Where the symbols take the objects:
kab: h>ful, b>zaz, j>rit, q>zal, e>kek, p>kog
gib: h>bil, b>bak, j>dod, q>dez, e>zuk, p>til
raf: h>rez, b>mes, j>zor, q>zef, e>loz, p>kab
pez: h>rut, b>zab, j>zat, q>nuf, e>sur, p>vov
mam: h>tel, b>ror, j>baf, q>sor, e>fav, p>lif
mol: h>bal, b>suf, j>tid, q>paz, e>rov, p>lir
nuf: h>ber, b>vas, j>zab, q>gis, e>bov, p>rud
kir: h>zor, b>ful, j>loz, q>kol, e>suk, p>bor
zim: h>rof, b>dom, j>lir, q>zam, e>gaz, p>ret
tib: h>fir, b>zuk, j>sot, q>bop, e>bir, p>pok
sut: h>rov, b>duk, j>tof, q>lir, e>zal, p>bal
vug: h>pok, b>bil, j>lov, q>gep, e>fir, p>bop
zez: h>mif, b>zor, j>kes, q>raf, e>mib, p>vaz
mif: h>rek, b>raf, j>zez, q>rez, e>dun, p>loz
ror: h>sor, b>tib, j>sis, q>fir, e>lif, p>bir
deg: h>pel, b>tel, j>lur, q>bem, e>mil, p>tob
kol: h>mes, b>ger, j>ful, q>tof, e>rit, p>zol
mav: h>dof, b>pel, j>fup, q>kul, e>dom, p>pip
kis: h>rup, b>viz, j>pil, q>fub, e>lev, p>luz
suv: h>viv, b>sul, j>muz, q>zot, e>sak, p>pil
gug: h>zat, b>bov, j>sur, q>bog, e>vad, p>zap
zin: h>rep, b>muz, j>rud, q>suv, e>ris, p>res
nem: h>zuk, b>rap, j>kun, q>til, e>vug, p>bil
bal: h>fab, b>paz, j>mol, q>nov, e>pur, p>zim
kes: h>zez, b>kir, j>dun, q>zor, e>vek, p>suk
til: h>siv, b>vur, j>rap, q>sur, e>gep, p>fel
zel: h>mim, b>rek, j>ver, q>bod, e>viz, p>kes
lir: h>zim, b>zon, j>duk, q>dom, e>fab, p>nov
gaz: h>duk, b>ret, j>fab, q>mez, e>mol, p>suf
los: h>bak, b>gug, j>siv, q>zat, e>rap, p>vad
viz: h>fub, b>kes, j>les, q>zez, e>luz, p>vek
kun: h>nem, b>gon, j>pok, q>rap, e>lov, p>gib
lam: h>zap, b>ber, j>rut, q>vaf, e>zat, p>bog
pur: h>tid, b>zim, j>rov, q>rof, e>tof, p>gaz
bod: h>suk, b>kek, j>rek, q>bor, e>zez, p>zor
bil: h>gep, b>dez, j>gib, q>fel, e>bop, p>siv
rup: h>sul, b>fub, j>kis, q>ver, e>sav, p>bel
zor: h>raf, b>kol, j>kir, q>mes, e>vaz, p>rit
ris: h>tam, b>res, j>vaf, q>sak, e>nuf, p>vas
paz: h>nov, b>mav, j>suf, q>dof, e>zim, p>dom
zis: h>res, b>lev, j>gis, q>sav, e>rep, p>suv
bir: h>liv, b>pok, j>sel, q>kun, e>fef, p>ren
bor: h>rit, b>fes, j>kek, q>zol, e>raf, p>mes
zot: h>met, b>zel, j>sul, q>mim, e>kis, p>viz
suf: h>paz, b>fup, j>rof, q>mav, e>lir, p>zon
les: h>viz, b>dun, j>bel, q>kes, e>met, p>mim
zon: h>dom, b>mil, j>mez, q>pip, e>nov, p>dof
fir: h>ren, b>bop, j>tib, q>dod, e>liv, p>kun
dod: h>gib, b>los, j>bop, q>bak, e>nem, p>rap
vek: h>mib, b>suk, j>mim, q>vaz, e>ver, p>mif
ver: h>zel, b>mif, j>fub, q>rek, e>les, p>dun
sak: h>dop, b>pil, j>res, q>kis, e>gis, p>sus
baf: h>mam, b>sis, j>tob, q>ror, e>rur, p>buf
vaf: h>ris, b>zis, j>ber, q>res, e>zab, p>rep
mib: h>dun, b>vaz, j>vek, q>loz, e>zel, p>rek
bel: h>les, b>mib, j>luz, q>dun, e>zot, p>zel
lur: h>deg, b>mam, j>pip, q>tel, e>reg, p>fav
bov: h>bog, b>rud, j>vov, q>zin, e>zap, p>vaf
zam: h>fup, b>lur, j>dom, q>deg, e>mez, p>reg
mez: h>zon, b>reg, j>ret, q>mil, e>paz, p>mav
sel: h>bir, b>vug, j>neb, q>pok, e>sor, p>fir
rez: h>kek, b>zef, j>raf, q>kog, e>kir, p>ful
fel: h>mip, b>rut, j>dez, q>lam, e>los, p>gug
sul: h>zot, b>ver, j>rup, q>zel, e>pil, p>les
pok: h>kun, b>gep, j>vug, q>gon, e>ren, p>dod
tof: h>sut, b>gaz, j>ger, q>duk, e>zaz, p>mol
vov: h>bov, b>tam, j>feg, q>rud, e>lam, p>ber
fes: h>zol, b>pur, j>kog, q>tid, e>mes, p>tof
kek: h>bor, b>kog, j>rez, q>fes, e>zor, p>kol
muz: h>suv, b>rup, j>dop, q>sul, e>res, p>sav
rof: h>suf, b>zam, j>zim, q>fup, e>duk, p>mez
sav: h>pil, b>bel, j>lev, q>les, e>viv, p>zot
dez: h>fel, b>pez, j>bak, q>rut, e>siv, p>sur
neb: h>sel, b>lov, j>fef, q>vug, e>ror, p>tib
suk: h>vaz, b>bor, j>bod, q>rit, e>mif, p>raf
reg: h>mil, b>fav, j>daz, q>tob, e>mav, p>pel
vad: h>vur, b>zap, j>mip, q>feg, e>dez, p>pez
zol: h>zaz, b>tid, j>fes, q>mol, e>zef, p>sut
sur: h>gug, b>vov, j>vur, q>bov, e>mip, p>lam
pel: h>kul, b>bem, j>deg, q>dap, e>pip, p>baf
fav: h>tob, b>lif, j>rur, q>ven, e>pel, p>bem
lev: h>sav, b>luz, j>sus, q>bel, e>suv, p>sul
daz: h>reg, b>rur, j>dof, q>fav, e>fup, p>deg
tam: h>rud, b>sak, j>ris, q>dop, e>ber, p>gis
feg: h>vov, b>ris, j>zap, q>tam, e>rut, p>nuf
rut: h>lam, b>nuf, j>pez, q>ber, e>gug, p>bov
duk: h>lir, b>mez, j>gaz, q>zon, e>bal, p>paz
kog: h>fes, b>rov, j>zef, q>pur, e>kol, p>ger
zat: h>pez, b>bog, j>gug, q>zab, e>vur, p>feg
rit: h>kab, b>zol, j>bor, q>zaz, e>rez, p>zef
vas: h>gis, b>viv, j>rep, q>sus, e>rud, p>dop
pip: h>lur, b>baf, j>mil, q>mam, e>daz, p>rur
rap: h>til, b>vad, j>gon, q>vur, e>bil, p>dez
dof: h>daz, b>kul, j>mav, q>rur, e>zam, p>lur
gis: h>zis, b>sus, j>vas, q>lev, e>zin, p>muz
mes: h>zef, b>tof, j>kol, q>sut, e>kab, p>zaz
rud: h>zin, b>dop, j>tam, q>muz, e>vaf, p>zis
mil: h>pip, b>tob, j>reg, q>baf, e>dof, p>kul
lif: h>ven, b>bir, j>buf, q>liv, e>bem, p>fef
dom: h>zam, b>pip, j>zon, q>lur, e>ret, p>daz
dap: h>buf, b>neb, j>bem, q>sel, e>mam, p>ror
zaz: h>zal, b>mol, j>zol, q>bal, e>kog, p>rov
ger: h>tof, b>fab, j>zal, q>gaz, e>zol, p>tid
liv: h>sot, b>kun, j>bir, q>nem, e>neb, p>lov
fab: h>gaz, b>nov, j>bal, q>ret, e>tid, p>rof
ren: h>lov, b>dod, j>fir, q>gib, e>sot, p>nem
ful: h>kol, b>zal, j>kab, q>ger, e>bor, p>fes
ret: h>mez, b>daz, j>nov, q>reg, e>suf, p>fup
loz: h>kir, b>kab, j>vaz, q>ful, e>bod, p>kek
fef: h>neb, b>ren, j>sor, q>lov, e>sis, p>sot
lov: h>vug, b>gib, j>ren, q>bil, e>tib, p>zuk
sor: h>fef, b>fir, j>ror, q>ren, e>ven, p>liv
luz: h>bel, b>vek, j>met, q>mib, e>sul, p>ver
bem: h>dap, b>fef, j>tel, q>neb, e>baf, p>sis
vur: h>sur, b>feg, j>vad, q>vov, e>fel, p>rut
sot: h>tib, b>nem, j>liv, q>zuk, e>sel, p>vug
met: h>luz, b>mim, j>zot, q>vek, e>rup, p>fub
zuk: h>bop, b>til, j>nem, q>siv, e>pok, p>gep
dop: h>muz, b>kis, j>sak, q>rup, e>zis, p>lev
rep: h>vas, b>suv, j>zin, q>viv, e>tam, p>sak
bog: h>zab, b>zin, j>bov, q>rep, e>feg, p>ris
ber: h>vaf, b>gis, j>nuf, q>zis, e>bog, p>zin
res: h>sak, b>sav, j>zis, q>pil, e>vas, p>viv
siv: h>los, b>sur, j>til, q>gug, e>gon, p>mip
viv: h>sus, b>zot, j>suv, q>met, e>dop, p>kis
gon: h>rap, b>mip, j>gep, q>vad, e>gib, p>bak
bak: h>dez, b>zat, j>los, q>pez, e>til, p>vur
fub: h>ver, b>zez, j>viz, q>mif, e>bel, p>mib
bop: h>dod, b>siv, j>zuk, q>los, e>kun, p>gon
nov: h>ret, b>dof, j>paz, q>daz, e>rof, p>zam
ven: h>sis, b>liv, j>lif, q>sot, e>dap, p>neb
mip: h>vad, b>lam, j>fel, q>zap, e>bak, p>zat
tid: h>mol, b>rof, j>pur, q>suf, e>sut, p>duk
tob: h>baf, b>ven, j>fav, q>sis, e>kul, p>dap
pil: h>kis, b>les, j>sav, q>viz, e>sus, p>met
sus: h>lev, b>met, j>viv, q>luz, e>muz, p>rup
dun: h>kes, b>loz, j>mib, q>kir, e>mim, p>bod
sis: h>ror, b>sot, j>ven, q>tib, e>buf, p>sel
rov: h>pur, b>lir, j>sut, q>zim, e>ger, p>fab
zef: h>kog, b>sut, j>mes, q>rov, e>ful, p>zal
kul: h>rur, b>dap, j>pel, q>buf, e>lur, p>mam
gep: h>gon, b>fel, j>bil, q>mip, e>dod, p>los
zap: h>feg, b>vaf, j>lam, q>ris, e>pez, p>zab
fup: h>mav, b>deg, j>zam, q>pel, e>zon, p>mil
vaz: h>loz, b>rit, j>suk, q>kab, e>rek, p>rez
zal: h>ger, b>bal, j>zaz, q>fab, e>fes, p>pur
rek: h>bod, b>rez, j>mif, q>kek, e>kes, p>kir
rur: h>fav, b>buf, j>kul, q>lif, e>deg, p>tel
buf: h>lif, b>sel, j>dap, q>bir, e>tel, p>sor
mim: h>vek, b>bod, j>zel, q>suk, e>fub, p>zez
tel: h>bem, b>sor, j>mam, q>fef, e>tob, p>ven
zab: h>nuf, b>rep, j>bog, q>vas, e>vov, p>tam

The rows follow the links: the fewer symbols apart two objects are, the more alike their rows tend to be.

Each row is also shifted at random along 3 hidden directions that mean nothing.

Each row, then its object:
 12   39   -3    2   13   22    4   27   -8  -54   -1   65  -24  -46  -24  -16   -7   46  -13   21  -30   23   -5   23   -2  -19  -18   -8   20   -5    5  -12  -20   35    2  -15   -1   22; object met
 33   -7  -28   38   24    9  -17   11  -37   18   11   16   -6   -5  -24  -13   -7   -2    2   -5  -32   23   -8  -39  -31  -49  -33  -19    6    6   26    8    3   47   13  -52  -15  -16; object bog
-95   11   38  -11    6   -7  -14   -7   14  -42  -47   32   34   -4   -7    7   15    5    5   30   74  -13    8   33   40    9    0   17   16   -4    0  -30   -9    5   18   56   41   17; object ful
-58  -53  -29   23   -8   -7   13  -13   -7   71   11  -53    5   41    8    8   -3  -50    8  -26  -14   -5   -6  -48  -24  -29    5   -6  -24    7   17   40    9    0    9  -10  -23  -48; object lov
-51    1  -13   14   34   41  -69   43  -50  -29   74   64  -39  -32  -45  -27   -8   27    1   33  -81    0    3   16    5  -38   -4  -15   41    6    8  -24  -37   39   26    7  -13  -30; object lev
-79   39    9  -18  -22  -25   55  -15   28  -31  -54   -5   -6   -4   44    6  -12   20  -14    3   32   13   -9   34   16   13    8   23  -12   -7  -16    9   19  -15  -22   12   21   54; object tid
-10  -19   28  -33   -1  -10   -3  -21   30   20    6  -51   33   24   26   18   20  -27   12  -20   39  -31   12    4    8   36   44    8  -18   -5   -8  -26   11  -60  -29   24   12   -7; object pel
  0   45    7   10   10   -1   24    8    2  -52  -58   58    6  -35  -13   -8   -2   36  -11   17   30   30   -8   13    0  -23  -34    0   11   -7   13  -10   -2   44    5  -20   19   44; object fub
-33  -15   18  -13   -8  -27  -46  -23   -6   22   17  -48   17   39   28    7    2  -26   12    5   32  -34   13   13   33   44   23   23    1    8  -28  -13   18  -45    1   44   22    1; object fup
 26   -4  -17   33   39    4  -10    6  -31   19   -5   13   16   -7  -20  -11    3   -5    6  -15   -7   25   -8  -45  -39  -57  -27  -21    1    4   37  -11    9   41   -4  -64   -6   -9; object feg
 24    0  -14  -17   -3  -11   21  -10    6   35   32  -63  -15   16   47    2   -9   -8   -1  -35  -37   -1   -5   -9  -25   11   34    0  -27    1  -13    4   25  -47  -48  -37  -17    9; object ven
 46    3    6    3   29   39  -54   34  -24  -36   42   66  -11  -36  -54  -15    8   25    4   26  -34   -2    8   11    4  -12  -13  -18   36    0    9  -33  -35   30   22    5   -4  -21; object sus
-41  -26   -6   16   41   13   29   -2    5   27  -30   -1   45   -5  -19    7   23  -23   11  -33   23   19   -8  -57  -51  -75    1  -27  -20   -7   61  -18    2   25  -22  -59   -7  -27; object vur
 32  -24  -14   37   -2    8   39    0    6   13  -61   34   29   -4  -47    8   12  -17    1   -3   39   24   -8  -47  -23  -44  -49  -18   -7   -1   42   32  -13   60   35  -22   -8  -27; object ris
 11  -28  -14   16   14  -20  -22  -19  -23   63   22  -63   16   39   22    2   -1  -38   13  -29   -3   -7    0  -42  -22  -13    7   -2  -17    9    6    1   32  -19  -16  -36   -7  -16; object sot
 25   -4  -25    0   13  -16  -31   -8  -33   49   69  -66  -24   26   43  -10  -18  -12    4  -29  -63   -5   -2  -17  -23    3   26    1  -11   11  -18   -4   33  -37  -37  -45  -17    3; object fef
-11  -59  -21   14  -13    7   13   -7    3   62   20  -40    5   31   -8   12    5  -46    8  -24  -19  -11   -1  -43  -21  -15    9  -12  -20    4   17   36   -5   -5   12    0  -29  -59; object nem
 -1  -12   13  -36  -15   -5   40  -16   45   21    1  -54   12   14   34   20   11  -16    2  -32   13  -18    2    1   -9   29   47    3  -31   -8   -7   -5   10  -61  -42    5   -6   -2; object tob
-22  -20    8  -30  -14   -2  -27   -5    5   23   61  -51  -14   26   29    7   -1  -17    5   -7  -29  -36   11   20   18   45   49   11   -6    2  -31   -6    3  -62  -16   38   -7  -17; object lur
-49   29   26  -30  -24   -2   36   -1   37  -50  -35   23   -2  -19   12    7    2   25  -11   18   32   -3    0   49   28   31   13   15    2  -11  -18   -5  -11  -15   -5   44   19   33; object fes
-28  -10   -9  -14  -33  -17  -42   -6  -17   22   68  -49  -43   34   38   -4  -24  -10   -2   10  -51  -32    7   34   36   56   28   25    3   13  -55   22    8  -47    7   51   -7   -4; object zam
 75   -2   -4   32   40    1  -12    0  -22   12  -30   17   38   -7  -28   -4   14   -8   10  -14   33   23   -4  -50  -34  -44  -37  -20    2    2   41  -21   12   42    0  -63    6   -2; object bov
-61  -19   -2  -31  -13    1   13   -6   19   28   45  -56  -17   19   38    9   -4  -14    1  -22  -38  -21    3   11   -3   20   55    5  -22   -2  -17    5    5  -58  -33   15  -16  -16; object fav
-43  -10   -6  -30   -5    0    2   -3    6   28   62  -60  -26   16   43    3   -8  -10   -1  -24  -56  -19    2   11   -8   18   56    4  -19    0  -22   -3   11  -60  -41    0  -18   -8; object baf
-23  -20   29  -32   -2  -12   14  -23   38   22  -10  -51   41   23   27   22   23  -28   11  -24   52  -27   10   -2    2   26   44    7  -23   -8    0  -23   13  -58  -32   20   13   -6; object kul
 14  -49    3    4   35   20  -34    3   -8   43   40  -22   32   14  -25    7   25  -36   20  -24   -4  -18    8  -44  -27  -26   21  -22   -5    1   31  -27   -8  -10   -8  -19  -15  -57; object rap
 14   40    4   15   -2  -12  -13    4  -17  -45  -41   48   -6  -16  -11  -12  -10   30   -7   35   27   18   -3   24   26    5  -43   13   24    3  -11    1    2   40   29   10   24   42; object zez
 20   -6   33  -33   36  -10  -75  -12  -11   20   62  -57   29   23   30    3   18  -17   22  -18   12  -41   20    8    8   38   53    8    1    3  -18  -71   22  -72  -44    6   21    5; object rur
 32  -15   15   17   33   28  -48   19  -18  -18    3   58   27  -19  -62   -4   22    0   12   20   20   -4   10  -14    3  -23  -25  -17   28    1   29  -31  -29   41   34    8    7  -33; object dop
  9  -20  -25   10   -1  -17    3  -14  -14   59   28  -65   -7   33   33    1  -12  -29    3  -33  -30    0   -5  -33  -26   -8   14   -2  -23    8   -2   19   28  -23  -21  -37  -18  -10; object bir
-27   14   27  -19  -26    1   16    1   32  -47  -38   36    3  -13  -10    8    6   17   -6   30   43  -10    6   44   40   36   -2   15   12   -8  -16    3  -20   -2   22   63   19   14; object kab
-41   26   -1   19  -10  -11  -21    6  -22  -38  -23   45  -18   -8  -12  -12  -18   23   -8   42    8   11   -3   31   35    2  -37   16   27    6  -16   14   -6   41   42   32   19   24; object bod
-33  -24   14  -27  -18   -7  -10  -15   20   24   29  -50    5   29   25   14    6  -24    7   -9    4  -34   10   14   18   40   42   12  -10    0  -21   -1    3  -56  -13   42    0  -16; object pip
 -4   39    0    5   19   17    0   22  -12  -52  -12   63  -13  -42  -21  -16   -4   42  -10   21  -14   24   -5   18   -2  -26  -21   -6   22   -4    8  -20  -13   39    2  -19    6   28; object luz
 10   29   49  -27   16   -7  -41   -3    9  -53  -17   29   31  -14   -3    0   18   20    6   27   66  -21   15   44   42   43    7   16   25   -4  -17  -58   -2  -19   -1   44   43   35; object mes
-22  -11  -14    1    9  -22   13  -19   -5   48   11  -65    7   28   42    3   -5  -23    5  -37   -9    2   -6  -29  -28  -12   21    1  -29    3    4    2   35  -28  -37  -44   -6    6; object sor
-49   42  -20   19    2    0   -6   18  -32  -42   -5   51  -43  -27   -2  -23  -27   40  -15   31  -38   28  -12   27   12  -24  -31    6   23    3  -10   12   -4   48   18   -8    4   35; object mim
 32  -23   10  -38  -68   -4   78  -18   72   16  -19  -42   -8   17   24   29    5  -17   -9  -17   16  -22    2   17   14   65   33   12  -33  -11  -26   50   -9  -57   -6   53  -17  -14; object mil
-37   26   37  -26   -4   -4   -2   -3   24  -50  -31   27   18  -14    2    5   12   20   -2   23   53  -12    8   44   36   32    9   16   13   -8  -14  -29   -8  -13    1   48   33   29; object zef
-101   -30   -43    23     8    25    60    14     1    34     4    -1   -20    -7   -10    -2    -8   -11    -7   -28   -61    28   -21   -42   -53   -83     5   -28   -24    -4    46    37   -12    35   -10   -49   -41   -42; object sur
107    1  -14    5   23   20   12   12   -4   11   17    5    0  -22  -15   -4    6    7    0  -26  -34   19   -5  -35  -46  -25   -7  -27   -8   -4   24  -10   -1   11  -25  -66  -23   -9; object zat
123  -41    6    0  -21   -7   42  -24   39   50  -36  -44   43   26   -6   26   23  -41    9  -36   54   -7    2  -49  -24   20   -5  -11  -33   -4   16   25    7  -20   -4  -15  -12  -28; object vug
-49   -8    3  -18   11  -16   24  -18   15   34    0  -61   21   20   44   11    7  -20    6  -37   12   -5   -3  -16  -23   -8   40    2  -30   -3    7  -16   30  -44  -49  -28    1    7; object dap
-34   24   -6   15  -21   -6  -16    9  -19  -38  -13   44  -32   -9  -10  -12  -21   25  -11   42   -6    8   -2   36   39   12  -32   16   26    6  -24   23  -11   35   44   39   12   19; object suk
  4   -1  -20   -4   11  -14  -16   -9  -24   43   58  -67  -20   23   48   -7  -15  -10    3  -32  -55   -4   -3  -14  -25    0   32    1  -16    8  -16   -5   31  -39  -42  -43  -15    6; object ror
 34  -22  -24    7   -9  -16   13  -16   -6   58   22  -63   -6   31   28    4   -9  -28    2  -33  -25    0   -6  -33  -26   -1    9   -3  -25    6   -2   28   24  -21  -18  -34  -21  -12; object liv
 25  -25   -8   30   12   21  -26   15  -21    4    1   44    9   -7  -55   -5    9   -8    7   15   -2    4    1  -27   -4  -30  -34  -17   19    5   27    9  -24   50   44    1   -9  -40; object vas
-31   13    8   -4  -29    3  -14    9    2  -41   -2   39  -27   -9  -13   -4  -11   21   -8   41    0   -8    5   46   46   31  -10   17   23    2  -28   17  -23   10   39   64   10    7; object rez
 57  -58    2   -1  -19   14   57  -11   49   45  -29  -24   36   15  -25   28   28  -42    7  -33   34   -9    2  -49  -28   -2    6  -20  -32   -9   31   30  -14  -10    3   -1  -24  -56; object gib
-19   -2   -5  -13   19  -16   -6  -14   -8   36   33  -65    4   21   48    1   -1  -15    6  -33  -18   -6   -1  -14  -23   -3   37    2  -20    1   -4  -22   33  -44  -50  -38   -3   11; object lif
 49  -23  -13   30    4   22  -18   16  -18    4    2   42    0  -10  -54   -5    4   -6    4   13  -10    5    1  -24   -7  -23  -37  -18   16    4   21   17  -25   49   43   -1  -14  -39; object rep
 54  -16    6    5   51   17  -10    3   -4   19    4   -3   45  -10  -22    2   27  -13   16  -32   15    6    2  -49  -47  -42    6  -28   -8   -5   46  -46    4    4  -30  -62   -4  -21; object vad
-47    2   19   -4   -2  -42  -45  -29  -15   15   -5  -47   21   42   39    3   -3  -21   10    8   49  -25    9   14   35   36   11   29    2    9  -28  -15   32  -32    2   34   34   25; object mez
 48  -30   -1   -3   12   25   57    2   38   24  -24   -3   35  -12  -25   17   27  -19    5  -39   16   11   -3  -48  -50  -35    7  -29  -27  -13   47   -1  -12    4  -22  -44  -23  -36; object fel

The symbols that take the first to the second take the third to the fourth, perhaps in another order. What is the fourth?
Answers are names.
 -2  -21  -40   40  -13   14   46   10   -7   20  -23   23  -17   -7  -30   -2  -13   -7   -9   -4  -31   32  -17  -39  -31  -53  -39  -19   -9    1   31   57  -12   60   29  -32  -31  -30
: -17  -27  -12   46   32    7  -32    5  -37   17  -16   32   26    4  -45   -7    8  -19   12    8   17   13   -2  -44  -13  -57  -42  -17   14    8   39    0   -7   61   39  -20    2  -32
::  77    8   -4  -31   -5   -6   11   -8   12   26   46  -60  -18    9   45    2   -5    1   -2  -36  -41   -9    2    2  -21   34   42    0  -22   -2  -24   -9   23  -62  -56  -32  -17   15
: ror

 29  -46  -16   11  -32  -11   69  -24   36   60  -39  -50   23   32    7   24    7  -45    2  -37   27    3   -7  -50  -28   -6   -2   -7  -40   -3   19   54    9   -7    0  -15  -22  -34
: 126  -35    1    5   16   -2  -55   -9  -20   53   50  -47   21   29   -7    2   13  -34   19  -22   -2  -23   14  -37  -14   23    6   -9   -3    9   -3  -16   13  -29   -5  -19  -10  -32
::  11  -37  -12    1   11   29   42    8   23   30    6   -7   14   -7  -21   11   18  -19    4  -34  -18    6   -4  -43  -45  -40   16  -29  -23   -9   41    7  -16    3  -17  -36  -32  -47
: vad

-74   45   31  -17   22  -29  -17  -15   -2  -36  -37   -2   28   -2   35   -1    4   17    3    9   60   -2    3   32   21    8   11   22    7   -2  -10  -52   28  -18  -28    5   47   61
: -35   39   30  -31  -26  -18   75  -16   58  -47  -85   12   19  -17   27   15    8   22  -12    1   73   10   -4   36   16   25    8   18  -16  -16   -8   -2    7  -16  -22   20   29   55
:: -10   39   -8   16  -21   -9   24    6   -4  -44  -49   52  -21  -21   -8   -9  -19   32  -16   31   11   26   -9   25   18   -3  -43   10   15   -1   -9   27   -5   47   30    9   11   38
: mib

-67   16   32  -15   -3   -3  -17    1   11  -43  -24   32   12   -8   -6    4    8   12    1   32   44  -14    9   41   42   22    2   17   19   -2  -13  -22  -14   -1   18   58   31   17
: -65   25   26  -26  -14   -1   15    1   27  -48  -27   25   -1  -14    8    5    3   22   -8   22   30   -7    4   47   33   25   14   16    7   -7  -16  -11  -11  -13    0   48   22   27
:: -10   47    6  -19  -19  -30   13  -12    6  -27  -15  -17  -20    1   49   -5  -18   25  -13    5    6    4   -4   41   21   38    7   26   -3    1  -37   -1   25  -26  -23    7   19   61
: zim

-48   31   24  -28   -9   -2   -1    3   16  -48   -5   22  -12  -16   13   -2   -3   28   -8   23   10   -9    5   53   34   32   17   17   13   -6  -24  -19   -8  -19   -6   42   20   32
:  56   63   26  -28   13  -24  -47   -4  -16  -41   23   -9  -12   -9   43  -13  -10   38   -3   11    3   -8    8   51   27   54   15   22   17    2  -46  -51   27  -39  -35   -1   32   74
::  97  -23  -11    7    7  -13  -32  -14  -21   55   41  -61    7   31   17    1    0  -29   12  -30  -16  -12    5  -34  -20   16    7   -5  -12    8   -8   -2   27  -28  -17  -34  -10  -13
: bop

-20   22    8   -7  -10  -41  -41  -20  -22    4   12  -42   -7   30   49   -5  -16   -2    1   11   14  -15    6   30   34   45    8   32    6   10  -43   -9   34  -34   -5   25   25   41
:  27    3  -15  -25  -14   -5   26   -5   12   30   46  -62  -29   10   48    3  -13   -2   -6  -34  -57   -5   -3    0  -23   21   43    0  -27   -2  -21    9   19  -54  -51  -28  -23    6
:: -35   39   20  -29   -8   -3   -4    6   10  -47    7   15  -22  -17   24   -4   -8   34  -10   21   -5   -7    3   56   30   35   21   18   12   -5  -31  -21   -3  -25  -16   32   18   41
: dof

  7  -15   -6   14   44   14   10    4   -6   21   -8    0   34   -9  -17    1   19  -11   10  -29    6   17   -5  -51  -49  -60   -1  -26  -13   -4   50  -26    4   19  -25  -65   -9  -19
: -15  -29  -15    8   12   23   67    5   29   27  -29    0   22  -11  -18   11   17  -17    1  -36    0   20  -11  -51  -54  -59    4  -29  -29  -11   51   12  -10   19  -20  -49  -27  -36
:: -79   22  -18    8   -8   27   54   27    9  -44  -25   67  -35  -41  -25   -8  -12   36  -19   20  -37   33  -15   18   -7  -45  -17  -11    6   -8   19   26  -31   52   14   -3  -14    2
: rup

-86   40   -2  -11  -16  -28   19  -10   -2  -22  -13  -16  -26    4   51   -7  -24   21  -13    9   -5    8   -7   39   19   14    9   25   -5    0  -30    6   23  -16  -18   10   16   52
: -54   32  -10   -8  -23  -34  -15  -11  -21   -5   22  -32  -42   19   55  -12  -34   14  -10   12  -30   -3   -4   41   27   34   11   30    2    8  -48   16   29  -25   -9   18   11   46
:: -30   31   20   22   12  -20  -26   -8  -18  -41  -64   48   30   -7  -15   -7    3   14    3   36   76   11    1   15   31   -6  -46   16   26    2    4  -18    8   45   35   18   44   39
: kir

 60  -18   -2   22   23   28  -60   23  -34   -6   35   48   -1  -15  -58  -11    8    2    9   22  -21   -4    9  -12    3  -14  -27  -16   31    7   14  -12  -28   38   40    5   -7  -38
:   8  -21    9   13   -6   30   39   13   31  -22  -54   63   26  -26  -62   11   22   -1   -1   12   40   11   -2  -16   -5  -29  -29  -21    4  -10   39   15  -41   49   37   17   -5  -36
::  74  -17   -8    8  -15   40    9   26    8  -17    9   57  -20  -28  -59   -1    5   12   -5   18  -30    5    1   -4   -1   -2  -25  -20   15   -3   11   27  -46   36   40   18  -26  -42
: viv

-25   24   14    8   49   23  -41   24  -26  -48    0   67   14  -38  -39  -15   12   28    4   23    6   12    2    8    0  -39  -15  -11   31   -2   25  -53  -17   41    6  -14   18    8
: -10   28    0   14  -18  -10   -9    5  -13  -40  -30   46  -18  -12  -12  -10  -15   24  -10   40   13   10   -2   32   35   12  -37   16   23    4  -18   18   -8   37   40   32   17   28
:: -57   43    8   -9    3  -37  -21  -15  -18  -18   -7  -23   -9   11   52   -9  -18   15   -4    9   13    1   -1   35   25   21    9   28    4    6  -32  -19   35  -21  -20    5   30   58
: pip

 54   37   12    9  -11  -11  -26    3  -13  -49  -27   48   -8  -15  -16  -11  -10   30   -6   39   27    6    4   32   36   30  -39   14   29    3  -23    1   -6   28   34   28   24   37
:  29   41   35  -32   17    1  -70   11  -13  -56   39   21   -9  -18    9  -12    2   36    2   31    1  -23   16   60   42   53   20   18   32    1  -39  -59   -2  -33  -11   38   30   40
::  66  -40   13   -4   31   22   -4    1   15   32    9  -14   47    2  -28   13   34  -28   18  -30   22  -12    8  -48  -35  -18   14  -27  -12   -5   39  -31   -8  -12  -18  -29  -12  -45
: vov

-16  -41   -6   21   12  -23    3  -29   -2   66  -26  -57   50   44   10   15   13  -54   17  -33   49   -4   -2  -57  -25  -25    0   -4  -26    6   28    5   27   -6   -6  -28    2  -26
: -31  -50  -12    7   25   27   -4    9   -2   44   37  -17   13    8  -21    5   16  -31   13  -26  -30   -9    1  -44  -34  -44   21  -26  -11   -1   36   -6  -13    0   -8  -21  -26  -61
::  36   50   -4    6    1    4    8   16  -11  -53  -20   55  -26  -37   -9  -17  -15   47  -16   23  -14   28   -7   26    6   -5  -31    2   18   -3   -8   -2   -6   37    6  -16    7   43
: raf

-53   13   25   11   -2  -15  -20   -7   -1  -38  -58   43   28    0  -20    2    8    4    3   38   76   -2    4   22   41    6  -30   17   22    2    0   -9   -5   31   41   49   40   21
: -51   24   45  -20   20   -8  -43   -3    3  -48  -22   28   32   -8   -1    1   16   14    8   29   65  -18   13   40   41   23    8   18   23   -3   -9  -54   -2  -10    4   46   46   28
:: -21    9   18   -7   -8  -42  -40  -28  -12   10   -4  -45   15   35   41    3   -5  -14    7    7   44  -23    8   19   35   44    8   29    2    9  -34  -12   32  -35   -2   31   32   33
: mil

